Below is a small trained network, with its code and all its weights. Each question gives an input and a class and asks what happens when units are switched off, that is, made to give their printed mean instead of their output.

import numpy as np


def w(rows, s, z=0):
    codes = np.array(rows[::2]) - 128.0
    scale = np.full(codes.shape[1], s)
    scale[-1] = z or s
    return codes * scale


def f(y):
    return np.maximum(y, 0)


def log_softmax(a):
    a = a - a.max(-1, keepdims=True)
    return a - np.log(np.exp(a).sum(-1, keepdims=True))


def net(x, mask):
    res = np.array(x, float).reshape(1, 6) / 4 @ E
    y = f(res @ A[0][:, :-1].T + A[0][:, -1])
    res = res + np.where(mask, y, B[0][:, -1]) @ B[0][:, :-1]
    return log_softmax(res[-1] @ U[:, :-1].T + U[:, -1])


A, B = {}, {}
E = w([
[153,138,130,50,107,98,2,126],'x0',
[99,126,102,110,127,101,141,147],'x1',
[153,104,147,129,115,165,119,142],'x2',
[131,122,164,116,138,116,137,110],'x3',
[54,172,139,71,79,200,153,84],'x4',
[123,29,48,101,187,163,131,57],'x5',
],0.013)
A[0] = w([
[189,205,155,44,133,88,86,190,234],'neuron 1',
[77,172,158,100,86,132,44,202,141],'neuron 2',
[25,197,134,66,100,254,128,87,253],'neuron 3',
[128,159,173,147,134,64,134,221,145],'neuron 4',
[133,177,166,222,79,111,214,164,242],'neuron 5',
[164,108,69,40,155,119,20,47,84],'neuron 6',
[131,231,156,145,31,166,212,95,131],'neuron 7',
],0.0086,0.0033)
B[0] = w([
[104,222,131,249,79,159,49,91,231],'neuron 1',
[101,184,142,133,116,163,59,108,209],'neuron 2',
[101,226,149,35,151,190,164,158,247],'neuron 3',
[135,135,146,168,106,85,114,155,217],'neuron 4',
[155,72,64,121,106,43,173,194,250],'neuron 5',
[169,83,121,85,73,86,107,161,231],'neuron 6',
[123,183,161,52,102,94,115,115,223],'neuron 7',
],0.012,0.013)
U = w([
[211,90,123,140,9,56,110,174,196],'0',
[129,169,191,2,59,93,112,204,94],'1',
[190,43,51,178,250,142,167,96,247],'2',
[97,170,130,75,178,212,248,68,142],'3',
[133,162,199,223,149,129,31,147,56],'4',
[43,226,195,148,80,207,120,63,3],'5',
],0.0077,0.0031)

Each question gives the input, the list of numbers given to net, and the class t.
The units are the neurons (one row each of A and B). Each row of codes is followed by its name. A weight is (code - 128) times the scale printed after its matrix; where a second scale follows, it is the last column's (A, B and U).
mask holds one flag per neuron, in row order. A switched-off neuron (its flag False) gives its mean, the last column of its row in B, instead of its output. The means were averaged over made-up inputs and are rounded, as every weight is.
A unit's drop is (log p(t) with every unit on - log p(t) with that unit switched off) / (log p(t) with every unit on - log p(t) with every unit switched off).
The circuit of an input: a set's keep is (log p(t) with only the set's units on - log p(t) with every unit switched off) / (log p(t) with every unit on - log p(t) with every unit switched off). Starting from all 7 units, units are removed one at a time, each time the one whose removal leaves the highest keep (on an exact tie, the one counted first), for as long as the keep stays at least 0.8.
units of the circuit, in order: the units of the circuit, biggest drop first
unit that matters most: the unit with the biggest drop
top k neurons: the k neurons with the biggest drops, biggest first
drop of u: that unit's drop, to one decimal
input [7,-7,2,1,2,-4], class 5: unit that matters most -> neuron 1
input [-8,7,2,7,-5,1], class 2: top 2 neurons -> [neuron 6; neuron 7]
input [4,6,-5,7,-1,1], class 0: top 2 neurons -> [neuron 3; neuron 6]
input [-4,-3,-7,-3,-5,1], class 2: top 3 neurons -> [neuron 6; neuron 7; neuron 1]
input [1,-4,-4,-1,-1,-5], class 4: units of the circuit, in order -> [neuron 1; neuron 3]
input [3,-7,5,-4,7,-8], class 5: top 2 neurons -> [neuron 1; neuron 2]
input [8,-4,-3,2,-3,1], class 0: top 2 neurons -> [neuron 6; neuron 3]
input [4,6,-6,-8,-1,-1], class 4: units of the circuit, in order -> [neuron 5; neuron 3; neuron 1]
input [1,-1,-7,1,1,-1], class 5: units of the circuit, in order -> [neuron 5; neuron 6]
input [-1,7,-1,-8,-3,-6], class 0: top 2 neurons -> [neuron 5; neuron 3]
input [-4,-1,4,-2,-8,2], class 2: units of the circuit, in order -> [neuron 6; neuron 7; neuron 1]
input [4,-4,-6,1,0,-2], class 4: top 2 neurons -> [neuron 3; neuron 7]
input [5,1,0,-4,-5,0], class 4: top 2 neurons -> [neuron 5; neuron 1]
input [2,-3,-2,-6,8,-1], class 5: top 2 neurons -> [neuron 5; neuron 6]
input [-4,-3,-7,5,6,-2], class 1: unit that matters most -> neuron 7
input [7,2,-3,3,-4,0], class 4: top 3 neurons -> [neuron 1; neuron 5; neuron 2]
input [5,-8,5,-2,1,-1], class 5: top 4 neurons -> [neuron 5; neuron 1; neuron 4; neuron 2]
input [1,-4,6,-4,-6,0], class 4: drop of neuron 5 -> 1.2
input [-1,-8,5,1,-2,-4], class 0: drop of neuron 5 -> 0.5
input [6,-8,7,3,3,-2], class 5: drop of neuron 1 -> 0.2
input [0,3,-2,4,6,4], class 3: unit that matters most -> neuron 5
